Below is a small trained network, with its code and all its weights. Each question gives an input and a class and asks what happens when units are switched off, that is, made to give their printed mean instead of their output.

import numpy as np


def w(rows, s, z=0):
    codes = np.array(rows[::2]) - 128.0
    scale = np.full(codes.shape[1], s)
    scale[-1] = z or s
    return codes * scale


def f(y):
    return y / 2 * (1 + np.tanh(0.7978845608 * (y + 0.044715 * y**3)))


def log_softmax(a):
    a = a - a.max(-1, keepdims=True)
    return a - np.log(np.exp(a).sum(-1, keepdims=True))


def net(x, mask):
    res = np.array(x, float).reshape(1, 7) / 4 @ E
    y = f(res @ A[0][:, :-1].T + A[0][:, -1])
    res = res + np.where(mask, y, B[0][:, -1]) @ B[0][:, :-1]
    return log_softmax(res[-1] @ U[:, :-1].T + U[:, -1])


A, B = {}, {}
E = w([
[133,134,130,139,128],'x0',
[124,123,127,112,128],'x1',
[138,2,190,155,152],'x2',
[251,98,55,130,83],'x3',
[87,97,51,153,238],'x4',
[128,130,129,136,126],'x5',
[215,168,178,100,205],'x6',
],0.0076)
A[0] = w([
[190,120,192,118,191,136],'neuron 0',
[108,113,73,120,214,16],'neuron 1',
[125,145,215,104,70,50],'neuron 2',
[109,155,21,162,225,169],'neuron 3',
[113,94,68,145,205,91],'neuron 4',
[186,88,83,88,106,51],'neuron 5',
[164,117,125,159,249,40],'neuron 6',
[194,186,154,43,224,130],'neuron 7',
[94,91,104,120,86,20],'neuron 8',
[205,128,160,78,201,118],'neuron 9',
[65,47,63,86,61,38],'neuron 10',
[232,65,52,161,97,3],'neuron 11',
[194,154,155,106,199,94],'neuron 12',
[133,6,139,165,182,104],'neuron 13',
[185,24,186,192,169,139],'neuron 14',
[194,92,73,152,105,32],'neuron 15',
[161,19,191,177,97,74],'neuron 16',
[225,115,70,135,104,67],'neuron 17',
[39,186,187,143,182,101],'neuron 18',
[76,75,72,203,62,27],'neuron 19',
[58,88,55,193,84,106],'neuron 20',
[116,5,196,138,131,193],'neuron 21',
[44,163,204,123,150,53],'neuron 22',
[177,90,83,102,115,45],'neuron 23',
[109,91,49,151,202,95],'neuron 24',
[147,150,188,116,51,71],'neuron 25',
[124,98,36,125,183,89],'neuron 26',
[117,119,82,182,199,21],'neuron 27',
[43,127,255,115,163,90],'neuron 28',
[186,147,227,186,40,6],'neuron 29',
[117,115,79,187,175,28],'neuron 30',
],0.0076,0.0029)
B[0] = w([
[64,182,171,178,68,179],'neuron 0',
[146,81,159,77,123,164],'neuron 1',
[110,83,129,56,153,178],'neuron 2',
[214,113,147,60,61,247],'neuron 3',
[154,94,167,83,99,187],'neuron 4',
[75,84,119,149,196,159],'neuron 5',
[93,104,179,103,92,175],'neuron 6',
[83,158,154,190,50,216],'neuron 7',
[60,121,192,165,135,134],'neuron 8',
[45,121,161,228,108,183],'neuron 9',
[56,122,189,182,77,192],'neuron 10',
[55,86,64,154,223,209],'neuron 11',
[30,135,155,196,73,171],'neuron 12',
[171,182,96,62,124,225],'neuron 13',
[121,178,69,128,74,232],'neuron 14',
[64,74,125,140,233,167],'neuron 15',
[121,152,71,80,116,211],'neuron 16',
[98,82,71,125,225,199],'neuron 17',
[103,135,75,156,218,218],'neuron 18',
[47,132,190,198,68,194],'neuron 19',
[97,167,182,157,78,218],'neuron 20',
[184,226,64,123,68,254],'neuron 21',
[143,71,72,140,218,196],'neuron 22',
[52,100,145,159,195,148],'neuron 23',
[162,124,197,52,96,202],'neuron 24',
[217,52,160,2,172,184],'neuron 25',
[147,120,142,107,122,188],'neuron 26',
[129,86,155,47,145,158],'neuron 27',
[88,95,58,151,217,237],'neuron 28',
[101,85,189,30,152,196],'neuron 29',
[125,91,166,106,143,148],'neuron 30',
],0.0065,0.005)
U = w([
[99,84,69,162,226,71],'0',
[165,79,240,16,99,55],'1',
[85,154,224,237,45,57],'2',
[160,172,95,140,95,254],'3',
[164,253,2,95,59,99],'4',
[153,154,110,141,97,205],'5',
],0.0087,0.0072)

Each question gives the input, the list of numbers given to net, and the class t.
The units are the neurons (one row each of A and B). Each row of codes is followed by its name. A weight is (code - 128) times the scale printed after its matrix; where a second scale follows, it is the last column's (A, B and U).
mask holds one flag per neuron, in row order. A switched-off neuron (its flag False) gives its mean, the last column of its row in B, instead of its output. The means were averaged over made-up inputs and are rounded, as every weight is.
A unit's drop is (log p(t) with every unit on - log p(t) with that unit switched off) / (log p(t) with every unit on - log p(t) with every unit switched off).
The circuit of an input: a set's keep is (log p(t) with only the set's units on - log p(t) with every unit switched off) / (log p(t) with every unit on - log p(t) with every unit switched off). Starting from the 12 units with the biggest drops (on a tie, the unit counted first), units are removed one at a time, each time the one whose removal leaves the highest keep (on an exact tie, the one counted first), for as long as the keep stays at least 0.8.
circuit, biggest first: the units of the circuit, biggest drop first
most important unit: the unit with the biggest drop
top k neurons: the k neurons with the biggest drops, biggest first
input [-8,5,7,5,1,-3,-3], class 4: circuit, biggest first -> neuron 21; neuron 14
input [1,5,-3,-8,-6,-5,-8], class 0: circuit, biggest first -> neuron 22; neuron 28
input [3,-2,8,3,-6,0,2], class 4: circuit, biggest first -> neuron 21; neuron 14
input [0,0,6,1,-3,3,-3], class 4: most important unit -> neuron 21
input [8,-5,8,4,-2,-3,-6], class 4: circuit, biggest first -> neuron 21; neuron 16
input [-5,0,-7,6,8,2,3], class 1: top 2 neurons -> neuron 3; neuron 24
input [7,6,3,-8,0,3,8], class 0: top 3 neurons -> neuron 28; neuron 22; neuron 18
input [2,-1,5,-7,-4,0,6], class 0: top 2 neurons -> neuron 28; neuron 22
input [6,0,-3,1,6,-3,-7], class 2: circuit, biggest first -> neuron 19; neuron 20
input [-3,-5,-7,-6,7,-4,6], class 1: circuit, biggest first -> neuron 3; neuron 1
input [-5,8,7,-7,-7,0,5], class 3: circuit, biggest first -> neuron 21; neuron 28
input [-6,2,8,-7,2,2,6], class 4: top 3 neurons -> neuron 21; neuron 14; neuron 13
input [4,1,-8,-8,3,0,-3], class 0: circuit, biggest first -> neuron 18; neuron 22
input [-4,-5,8,7,3,-5,6], class 4: circuit, biggest first -> neuron 14
input [3,8,-8,1,-8,-5,5], class 1: circuit, biggest first -> neuron 25; neuron 29
input [-7,-7,7,7,1,-3,8], class 2: top 3 neurons -> neuron 0; neuron 9; neuron 12
input [-4,7,-8,1,-8,8,5], class 1: top 2 neurons -> neuron 25; neuron 29
input [-8,-1,6,5,5,-6,5], class 4: top 3 neurons -> neuron 14; neuron 13; neuron 21
input [1,-2,-2,4,-5,-1,3], class 1: top 3 neurons -> neuron 29; neuron 25; neuron 21
input [7,-4,-5,-2,0,1,5], class 2: most important unit -> neuron 7
